Here is a tiny trained network, its code and every weight. The questions are about switching its units off for an input and a class, where a switched-off unit gives its printed mean instead of its output.

import numpy as np


def w(rows, s, z=0):
    codes = np.array(rows[::2]) - 128.0
    scale = np.full(codes.shape[1], s)
    scale[-1] = z or s
    return codes * scale


def f(y):
    return np.maximum(y, 0)


def log_softmax(a):
    a = a - a.max(-1, keepdims=True)
    return a - np.log(np.exp(a).sum(-1, keepdims=True))


def net(x, mask):
    res = np.array(x, float).reshape(1, 8) / 4 @ E
    y = f(res @ A[0][:, :-1].T + A[0][:, -1])
    res = res + np.where(mask, y, B[0][:, -1]) @ B[0][:, :-1]
    return log_softmax(res[-1] @ U[:, :-1].T + U[:, -1])


A, B = {}, {}
E = w([
[91,169,183,85,150,254,135],'x0',
[44,180,187,123,112,226,207],'x1',
[26,98,155,141,130,114,7],'x2',
[121,112,204,152,33,172,114],'x3',
[133,67,131,202,159,215,144],'x4',
[165,13,195,8,209,81,129],'x5',
[110,163,121,143,213,85,112],'x6',
[93,178,59,113,69,170,133],'x7',
],0.007)
A[0] = w([
[165,81,102,180,143,112,83,96],'neuron 0',
[138,119,203,155,159,50,171,142],'neuron 1',
[137,203,80,143,115,69,209,106],'neuron 2',
[2,150,136,116,39,118,123,170],'neuron 3',
[124,199,90,141,102,145,158,176],'neuron 4',
[135,183,207,142,145,152,99,161],'neuron 5',
[105,129,108,186,134,89,128,120],'neuron 6',
[161,134,170,149,150,121,151,121],'neuron 7',
[159,171,179,111,126,146,89,184],'neuron 8',
[124,145,175,68,117,142,182,125],'neuron 9',
[48,152,155,179,139,104,152,181],'neuron 10',
[107,100,136,41,133,53,127,218],'neuron 11',
[91,149,169,112,135,109,178,109],'neuron 12',
[131,203,202,114,121,126,80,186],'neuron 13',
[142,112,149,35,147,39,105,162],'neuron 14',
[124,91,160,167,154,109,129,133],'neuron 15',
[135,119,102,126,146,142,135,95],'neuron 16',
[115,144,126,130,155,136,130,70],'neuron 17',
[89,139,194,49,155,166,189,97],'neuron 18',
[133,93,172,198,168,77,218,254],'neuron 19',
],0.013,0.0025)
B[0] = w([
[154,175,114,131,49,99,173,193],'neuron 0',
[91,113,90,101,175,139,47,191],'neuron 1',
[190,167,99,141,58,89,43,197],'neuron 2',
[56,70,207,167,112,174,175,242],'neuron 3',
[148,112,137,131,87,77,92,201],'neuron 4',
[97,114,160,96,142,141,189,182],'neuron 5',
[166,145,126,106,80,142,168,168],'neuron 6',
[97,90,144,129,126,130,123,158],'neuron 7',
[79,124,121,129,156,118,154,167],'neuron 8',
[147,191,176,143,164,134,132,192],'neuron 9',
[155,156,214,117,142,135,118,186],'neuron 10',
[108,92,54,98,226,154,125,228],'neuron 11',
[154,152,150,138,122,131,109,166],'neuron 12',
[109,79,174,137,179,168,106,185],'neuron 13',
[114,92,1,86,215,141,117,247],'neuron 14',
[150,126,128,139,138,121,54,164],'neuron 15',
[108,127,134,139,116,113,142,140],'neuron 16',
[151,121,123,123,135,124,143,142],'neuron 17',
[180,194,165,127,157,123,203,220],'neuron 18',
[74,94,182,135,109,120,27,196],'neuron 19',
],0.017,0.012)
U = w([
[95,121,44,158,85,127,182,59],'0',
[132,154,17,52,195,107,93,118],'1',
[2,89,161,185,124,169,112,253],'2',
[114,200,149,130,179,169,181,46],'3',
[163,184,101,173,74,84,99,181],'4',
],0.0083,0.0014)

Each question gives the input, the list of numbers given to net, and the class t.
The units are the neurons (one row each of A and B). Each row of codes is followed by its name. A weight is (code - 128) times the scale printed after its matrix; where a second scale follows, it is the last column's (A, B and U).
mask holds one flag per neuron, in row order. A switched-off neuron (its flag False) gives its mean, the last column of its row in B, instead of its output. The means were averaged over made-up inputs and are rounded, as every weight is.
A unit's drop is (log p(t) with every unit on - log p(t) with that unit switched off) / (log p(t) with every unit on - log p(t) with every unit switched off).
unit that matters most: the unit with the biggest drop
k most important neurons: the k neurons with the biggest drops, biggest first
drop of u: that unit's drop, to one decimal
input [0,-1,-5,6,-7,0,-7,3], class 4: unit that matters most : neuron 2
input [-2,-6,-3,2,1,-2,4,-3], class 4: 3 most important neurons : [neuron 11; neuron 0; neuron 14]
input [-3,-3,1,-5,0,-5,0,-8], class 4: 2 most important neurons : [neuron 11; neuron 0]
input [3,-3,-7,-1,4,-2,6,-8], class 2: 2 most important neurons : [neuron 19; neuron 14]
input [2,2,-6,-6,1,7,-6,7], class 3: 2 most important neurons : [neuron 18; neuron 9]
input [8,-4,-6,0,7,2,0,-7], class 2: 3 most important neurons : [neuron 19; neuron 7; neuron 14]
input [4,-5,3,-3,6,0,-1,5], class 0: 2 most important neurons : [neuron 14; neuron 3]
input [2,-4,-2,1,0,-3,8,3], class 4: 2 most important neurons : [neuron 14; neuron 11]
input [-3,-7,6,0,-6,-6,-3,6], class 2: 3 most important neurons : [neuron 3; neuron 18; neuron 14]
input [-4,3,-5,1,3,1,6,-3], class 2: 2 most important neurons : [neuron 19; neuron 14]
input [-2,-5,8,2,-8,0,-8,8], class 2: drop of neuron 3 : 5.1
input [5,4,1,7,-3,6,-6,-5], class 3: drop of neuron 18 : 0.3
input [7,4,2,1,-8,1,-3,-5], class 3: drop of neuron 18 : 0.6
input [2,-6,3,7,7,5,-2,-8], class 1: unit that matters most : neuron 3
